z_280: 149	80	92	85	182	178
z_571: 66	68	159	169	230	78
z_877: 185	149	113	60	145	137
z_549: 71	60	133	149	216	136
z_333: 33	132	179	212	144	71
z_540: 68	80	149	143	199	191
z_995: 129	184	213	92	90	68
z_611: 133	200	152	64	91	97
z_128: 33	132	179	212	144	171
z_821: 136	179	201	77	106	68
z_885: 184	101	113	62	67	146
step +1: 184 -> 185
both z_571 z_540:  -> 68
rev: 92	80	149 -> z_280
has: 213	92	90	68 -> yes
rev: 68	90 -> z_995
size: 184	101 -> 2

z_232: 199	81	115	212
z_588: 135	32	67	223
z_210: 218	59	121	185
z_154: 135	32	67	130
z_838: 185	86	187	53
z_423: 218	59	202	33
z_345: 135	32	132	130
size: 185 -> 1
has: 130	132 -> no

z_777: 192	108	139	110	112	162	133	125
z_559: 156	138	138	157	113	128	115	126
z_305: 129	140	159	165	138	121	131	141
z_967: 139	108	192	138	121	147	127	124
z_462: 129	112	134	19	134	141	149	140
z_700: 112	123	146	149	119	126	127	120
z_384: 138	137	157	137	128	115	126	136
find: 192	108	139	110	112	162	133	125 -> z_777
has: 113	134 -> no
both z_777 z_462:  -> 112
both z_384 z_700:  -> 126
step -1: 123 -> 122
rev: 126	115	128	113	157	138	138 -> z_559
step +1: 137 -> 138

z_587: 44	149	154	185
z_735: 123	85	180	125
z_856: 159	167	56	95
z_33: 86	106	141	100
z_860: 110	120	162	139
z_141: 178	96	110	166
z_963: 158	115	84	54
z_901: 132	107	135	89
z_16: 60	178	107	122
z_997: 96	82	143	132
z_929: 181	87	147	68
rev: 135	107 -> z_901
size: 44	149	154 -> 3
size: 181	87 -> 2

z_841: 132	139	106	172	126	174	157
z_864: 143	131	124	160	118	121	158
z_203: 130	50	196	159	107	163	158
z_214: 107	65	198	9	129	102	133
z_563: 139	106	171	126	111	159	160
z_957: 124	145	119	112	131	136	133
size: 130	50	196 -> 3
rev: 121	118	160	124	131	143 -> z_864
rev: 126	172	106	139 -> z_841
both z_563 z_203:  -> 159
step +1: 196	159	107 -> 197	160	108
both z_563 z_864:  -> 160
both z_203 z_864:  -> 158

z_219: 222	83	79	71
z_528: 111	157	74	189
z_919: 111	157	222	70
z_974: 127	159	127	89
z_784: 147	125	54	49
both z_219 z_919:  -> 222
has: 89	127 -> no
step -1: 157 -> 156

z_317: 23	74	74	113	73	70	71
z_725: 71	113	74	113	98	85	71
z_638: 23	113	74	113	93	95	51
find: 23	74	74	113	73	70	71 -> z_317

z_57: 127	110	133	126	126	110	134
z_866: 132	65	126	110	87	111	22
z_3: 126	67	87	134	39	150	137
find: 132	65	126	110	87	111	22 -> z_866
rev: 126	126	133	110 -> z_57
has: 67	87	133	39 -> no
has: 110	133 -> yes
rev: 126	126 -> z_57
size: 132 -> 1

z_767: 153	84	108	92	94	195	137	123	199	190
z_7: 134	198	96	123	117	57	135	122	103	206
z_787: 125	99	168	194	98	105	140	141	145	64
z_886: 149	141	145	129	109	101	120	140	148	149
z_781: 164	57	131	103	125	172	148	136	69	107
z_407: 143	114	62	114	140	150	112	145	158	134
z_937: 105	139	42	114	196	142	125	128	127	220
z_358: 205	224	181	121	176	88	128	119	138	126
z_730: 107	92	143	136	118	129	134	142	193	164
z_630: 78	136	166	140	150	118	121	121	185	63
z_948: 114	196	102	136	140	140	114	140	142	192
z_907: 143	86	89	124	111	42	129	125	193	117
both z_781 z_948:  -> 136
step -1: 128 -> 127

z_616: 123	136	123	125	84
z_199: 136	129	161	63	62
z_480: 137	124	221	138	62
z_813: 123	128	221	62	239
both z_813 z_199:  -> 62
has: 239	62	221	128 -> no
both z_199 z_616:  -> 136
step +1: 124 -> 125
size: 123	136	123	125 -> 4
both z_199 z_813:  -> 62

z_947: 83	55	69	92	75
z_170: 110	78	106	151	103
z_251: 167	144	164	194	162
z_605: 63	100	26	110	113
z_38: 85	102	186	65	163
z_402: 85	102	186	65	100
z_863: 146	121	26	110	161
step -1: 121	26	110 -> 120	25	109
find: 146	121	26	110	161 -> z_863
step +1: 102 -> 103
rev: 194	164 -> z_251
rev: 100	65 -> z_402
step +1: 85	102 -> 86	103
rev: 163	65	186	102 -> z_38

z_495: 178	79	82	149	54	89	132	130	117	58	105	168	60
z_953: 180	93	125	136	92	105	223	207	150	74	161	138	129
z_326: 186	128	76	137	89	157	204	202	166	93	188	173	138
z_206: 186	140	224	115	165	33	145	134	160	153	110	145	148
z_156: 177	174	153	112	143	181	158	185	148	148	219	111	167
z_717: 212	153	63	114	176	68	166	105	186	147	112	173	159
both z_495 z_717:  -> 105
has: 110	153	160	134	145 -> no
rev: 173	188	93	166	202 -> z_326

z_915: 145	120	143	121	134	157
z_39: 97	121	189	58	178	100
z_392: 134	156	120	227	89	148
z_198: 121	123	148	94	137	122
rev: 143	120	145 -> z_915
rev: 120	156	134 -> z_392
rev: 157	134 -> z_915
has: 94	137 -> yes
step +1: 145 -> 146

z_63: 115	186	138	152	76	65	157
z_92: 98	171	168	134	105	155	138
z_243: 85	176	182	120	99	116	152
z_380: 201	76	40	151	145	80	131
z_920: 111	169	149	152	102	111	145
z_759: 98	171	168	149	106	129	138
z_634: 198	93	40	151	146	94	140
z_736: 69	175	210	148	116	168	124
both z_736 z_243:  -> 116
step +1: 94 -> 95
has: 85	176 -> yes
rev: 131	80	145	151	40 -> z_380
size: 98	171	168	149 -> 4
find: 198	93	40	151	146	94	140 -> z_634

z_215: 137	177	106	131	164	165
z_823: 147	142	81	151	172	110
z_808: 140	87	110	153	131	70
z_255: 132	75	141	142	105	76
z_600: 117	187	174	99	119	219
z_388: 138	207	101	125	179	195
z_41: 131	180	125	123	151	181
z_375: 133	106	132	139	123	104
z_818: 141	204	91	131	186	184
z_393: 156	137	51	165	191	87
size: 147	142 -> 2
size: 141	204	91	131 -> 4
has: 180	124 -> no

z_347: 93	102	68	113	34
z_935: 142	13	139	195	113
z_973: 125	129	116	169	68
z_595: 159	125	66	189	156
z_987: 158	240	32	170	141
z_789: 140	97	98	199	215
z_142: 92	199	149	84	170
find: 140	97	98	199	215 -> z_789
both z_347 z_973:  -> 68
both z_973 z_595:  -> 125
step +1: 102 -> 103
rev: 68	102 -> z_347
size: 92	199	149	84 -> 4
both z_987 z_142:  -> 170

z_645: 153	220	163	142	139	107	78	93	168	161	114	147	108	99	136	170	101	161	134	186	142	108	59	105	139	166	170	71	118	135	126	128	166	138	154	126	114	154	188	175	148	191	183	168	116	167	62	138	195	124
z_130: 116	167	112	189	134	144	209	138	155	164	130	98	141	142	122	122	105	151	84	191	162	56	141	120	91	63	63	168	152	102	135	173	142	187	109	174	142	109	128	147	161	186	74	125	111	162	126	216	140	125
z_604: 177	142	162	115	235	108	141	116	59	170	128	94	158	86	100	171	147	142	102	99	155	162	183	122	127	155	70	119	147	93	126	170	64	160	118	103	55	130	151	130	158	183	156	123	139	71	147	76	144	102
z_483: 121	83	128	71	162	145	155	158	141	47	153	89	35	92	119	87	187	172	152	86	154	93	145	160	171	136	83	125	146	140	146	64	186	111	91	102	117	137	167	163	175	120	190	132	133	135	98	128	160	151
z_354: 121	83	128	71	162	145	155	158	141	47	153	89	35	92	119	87	128	172	152	86	154	93	145	183	171	136	83	125	146	140	146	64	186	111	134	102	182	137	167	163	175	120	190	132	133	135	98	128	160	151
z_614: 98	108	110	73	174	152	174	132	135	41	166	82	50	78	143	85	176	167	164	84	158	96	146	157	187	135	107	135	139	135	143	51	189	121	93	107	102	126	169	173	155	136	170	143	144	117	99	143	151	149
z_861: 116	167	112	189	134	144	209	138	155	164	130	98	141	142	122	122	105	151	84	191	162	56	141	120	91	63	63	168	152	102	135	99	125	167	102	136	105	168	81	103	135	90	123	82	132	121	39	142	193	141
z_849: 170	187	163	127	186	136	145	175	198	110	170	109	119	98	136	75	61	79	148	96	145	163	174	106	94	102	104	120	158	104	100	117	104	171	190	125	180	145	88	108	116	92	159	132	98	110	32	181	103	133
z_366: 160	136	103	141	184	143	116	90	119	166	129	176	101	92	77	109	107	180	57	107	103	203	139	129	144	135	54	122	96	128	132	139	84	183	64	66	81	86	134	85	162	159	143	173	181	72	121	118	115	83
z_147: 159	191	93	155	28	163	151	114	80	164	143	105	143	160	133	93	118	54	154	136	135	165	184	141	162	58	99	93	165	177	153	117	143	164	99	121	109	157	106	180	175	135	207	137	121	143	163	119	137	127
z_294: 155	221	162	148	139	108	78	92	167	163	113	151	106	99	136	170	105	166	137	186	142	107	58	107	135	160	175	75	116	135	125	124	165	139	148	124	114	150	187	174	151	191	184	164	118	166	64	140	195	125
size: 98	108	110	73	174	152	174	132	135	41	166	82	50	78	143	85	176	167	164	84	158	96	146 -> 23
size: 121	83	128	71	162	145	155	158	141	47	153	89	35	92	119	87	128	172	152	86	154	93	145	183	171	136	83	125	146	140	146	64	186	111	134	102	182	137	167	163	175	120	190	132	133	135	98	128	160	151 -> 50
step +1: 64	66 -> 65	67
step +1: 159 -> 160
find: 160	136	103	141	184	143	116	90	119	166	129	176	101	92	77	109	107	180	57	107	103	203	139	129	144	135	54	122	96	128	132	139	84	183	64	66	81	86	134	85	162	159	143	173	181	72	121	118	115	83 -> z_366

z_888: 155	126	176	83	135
z_923: 112	156	132	142	157
z_341: 142	129	191	135	140
z_525: 207	103	106	195	78
z_419: 144	114	189	161	142
z_136: 126	101	155	225	103
z_880: 155	126	101	173	64
z_77: 194	100	113	176	101
z_905: 112	156	132	165	105
z_162: 222	99	108	230	121
rev: 101	126	155 -> z_880
step -1: 101	155	225 -> 100	154	224
has: 155	126 -> yes
rev: 230	108	99 -> z_162
step -1: 155 -> 154
step -1: 194	100	113	176 -> 193	99	112	175
step +1: 176	83 -> 177	84

z_843: 67	157	58	157	136	100	162	153	145	220
z_258: 67	157	58	157	136	172	176	173	190	209
z_322: 67	157	58	157	136	100	148	91	162	163
z_918: 67	157	58	157	136	100	162	153	145	136
size: 67	157	58	157	136	100	162	153	145	136 -> 10
step -1: 157 -> 156
size: 67	157	58	157 -> 4
size: 67	157	58	157	136 -> 5
step +1: 157 -> 158
step -1: 157	136	100 -> 156	135	99
size: 67	157	58	157	136	172	176	173	190 -> 9

z_680: 27	83	60	137	73	118	110	226	88	102	59	114	89	132	56	153	137	98	44	96	124	102	114	168	99	120	61	114	178	176
z_590: 121	136	157	150	158	120	139	71	146	140	156	129	144	158	159	116	120	143	167	106	115	143	125	111	141	98	161	117	116	95
z_637: 130	138	141	154	149	116	139	77	140	134	134	124	132	166	150	127	119	142	151	94	113	139	136	118	140	94	155	112	134	95
z_390: 135	140	131	206	157	93	151	33	134	131	108	112	117	232	155	134	103	152	139	27	84	143	102	123	148	29	163	76	160	51
z_890: 136	126	111	145	119	118	128	131	117	122	99	118	112	150	119	138	127	127	106	97	118	125	118	139	125	105	115	114	156	125
z_760: 147	100	82	172	113	99	130	126	102	112	44	96	80	184	107	158	122	126	74	41	106	122	94	151	124	75	108	83	212	114
z_285: 131	135	136	156	147	115	138	83	136	133	125	120	127	167	148	130	120	139	142	91	112	137	117	120	139	92	150	110	141	96
z_530: 133	123	115	126	116	130	123	146	120	120	108	123	99	122	115	134	132	123	109	130	132	124	125	138	122	137	112	126	145	139
rev: 84	27 -> z_390
find: 135	140	131	206	157	93	151	33	134	131	108	112	117	232	155	134	103	152	139	27	84	143	102	123	148	29	163	76	160	51 -> z_390
step -1: 135 -> 134
rev: 113	172	82	100	147 -> z_760
rev: 118	119	145	111	126 -> z_890
find: 121	136	157	150	158	120	139	71	146	140	156	129	144	158	159	116	120	143	167	106	115	143	125	111	141	98	161	117	116	95 -> z_590
size: 131	135	136	156	147	115	138	83	136	133	125	120	127	167	148	130	120	139	142	91	112	137	117	120	139	92	150	110	141	96 -> 30

z_411: 146	100	121	137	121	103	67	100	100	82	74	71	72	66
z_207: 84	113	111	95	126	132	125	162	143	100	110	150	147	129
z_331: 125	124	124	122	123	122	124	122	123	122	123	121	121	123
z_414: 161	115	140	149	104	87	66	83	108	82	105	65	65	60
z_506: 103	71	71	139	160	159	102	128	89	134	145	138	140	113
z_176: 120	119	120	124	122	122	119	120	120	122	125	121	122	119
z_546: 96	25	38	162	183	174	57	131	71	109	174	140	141	75
z_799: 102	106	103	119	127	133	123	120	106	138	122	128	132	128
z_769: 55	89	78	93	161	173	139	190	133	127	119	185	186	154
step +1: 173	139 -> 174	140
step -1: 139	190 -> 138	189
rev: 65	65	105	82	108	83	66	87	104	149 -> z_414
size: 161	115	140	149 -> 4

z_202: 181	112	151	122	135	150	145	94	73	164	106	169	126	180	123	166	112	170	155	94	131	128	155	130	146	116	115	132	140	48
z_796: 123	90	130	136	108	119	121	142	120	151	141	122	140	123	118	132	156	121	145	131	117	131	142	125	117	143	119	123	132	115
z_898: 144	96	100	103	167	134	88	134	124	103	139	167	139	99	127	169	195	113	114	122	121	156	166	117	94	97	169	98	111	91
z_764: 150	117	146	136	111	135	158	142	148	182	114	60	112	117	113	120	99	154	125	128	156	134	142	104	117	142	117	85	115	111
z_771: 162	121	157	137	118	160	146	149	146	193	118	58	125	130	113	131	96	161	137	150	130	142	160	131	125	132	110	94	112	104
z_426: 164	121	195	106	98	130	150	129	155	173	109	66	128	131	123	112	110	157	143	123	161	124	144	99	112	142	120	104	115	109
z_709: 141	104	115	85	170	147	91	134	119	85	155	145	137	97	133	156	187	109	105	143	124	155	161	123	104	105	167	93	104	85
z_572: 180	130	144	125	130	154	130	99	97	146	111	189	113	204	125	144	107	178	146	85	142	130	136	120	150	134	99	137	135	54
z_20: 180	119	148	129	116	137	158	88	73	163	111	158	135	194	112	180	106	162	140	78	121	119	151	142	134	121	126	137	141	34
z_979: 122	132	128	115	142	129	124	128	116	123	123	129	152	134	127	130	130	110	122	133	117	124	134	110	129	133	119	117	133	137
size: 144	96	100	103	167	134	88	134	124	103	139	167	139	99	127	169	195	113	114	122	121	156	166	117	94	97	169	98	111	91 -> 30
size: 150	117	146	136	111	135	158	142	148	182	114	60	112	117	113	120	99 -> 17
has: 146	149 -> yes

z_553: 132	114	118	60	129	162	113	80	157	145	146	132	191	122
z_463: 118	126	119	65	119	162	136	69	150	121	143	122	212	135
z_165: 118	126	119	65	119	162	136	69	150	137	139	146	202	127
z_427: 132	114	118	60	129	162	113	80	157	145	146	132	202	138
size: 132	114	118	60	129	162	113 -> 7
find: 132	114	118	60	129	162	113	80	157	145	146	132	202	138 -> z_427

z_270: 131	168	130	119	88	121	119
z_555: 119	119	118	116	202	151	176
z_474: 131	168	130	119	88	163	198
z_102: 172	164	132	170	122	135	227
has: 168	130	118 -> no
both z_555 z_270:  -> 119

z_881: 183	28	130	194
z_79: 126	103	133	167
z_217: 211	84	204	88
z_655: 126	103	133	127
z_681: 216	93	247	166
z_729: 54	196	149	163
z_684: 132	116	122	167
step +1: 54 -> 55
find: 126	103	133	127 -> z_655
both z_684 z_79:  -> 167
has: 211	85	204 -> no
has: 216	93	247	167 -> no

z_916: 59	142	138	77	137
z_125: 142	101	212	118	159
z_511: 142	139	212	118	159
z_994: 191	132	148	161	109
z_939: 129	115	135	147	178
z_370: 114	127	165	177	105
step -1: 191	132 -> 190	131
has: 165	178	105 -> no
size: 142	139	212	118 -> 4
step +1: 142 -> 143
has: 142	138	77	137 -> yes

z_773: 81	177	226	142	145	133	168	171	169	58	41	25	17	51
z_304: 81	17	171	41	58	169	168	142	145	25	177	226	133	51
z_733: 132	177	226	142	145	133	168	171	169	58	41	25	17	51
size: 132	177	226	142	145	133	168	171	169	58	41	25	17	51 -> 14
find: 132	177	226	142	145	133	168	171	169	58	41	25	17	51 -> z_733

z_900: 105	140	137	139	156	158	165	120	156	136	132	143
z_307: 129	144	119	122	158	165	120	157	156	134	119	101
z_884: 105	140	137	139	145	86	151	120	149	118	97	139
both z_307 z_884:  -> 120
step -1: 165 -> 164
has: 145	139 -> no
rev: 156	157	120	165	158 -> z_307
step +1: 149	118	97 -> 150	119	98
has: 157	156 -> yes

z_744: 78	122	126	129	150	141	95	121	111	112
z_80: 137	177	132	78	122	126	129	148	141	95
z_716: 178	167	223	110	97	153	106	232	111	140
z_982: 103	108	123	203	130	117	129	109	149	186
z_795: 84	103	118	124	218	104	83	121	67	101
has: 110	97	152	106	232 -> no
rev: 95	141	148	129	126	122	78 -> z_80

z_349: 93	141	197	92	114	44	69	201	101	93
z_31: 104	172	91	140	84	91	38	97	98	91
z_448: 81	71	134	218	98	152	153	75	76	78
z_931: 104	172	91	140	84	91	143	97	98	91
z_567: 147	99	96	129	110	175	124	169	190	156
size: 147	99	96	129	110	175	124	169	190	156 -> 10
has: 84	91	38	97	98 -> yes

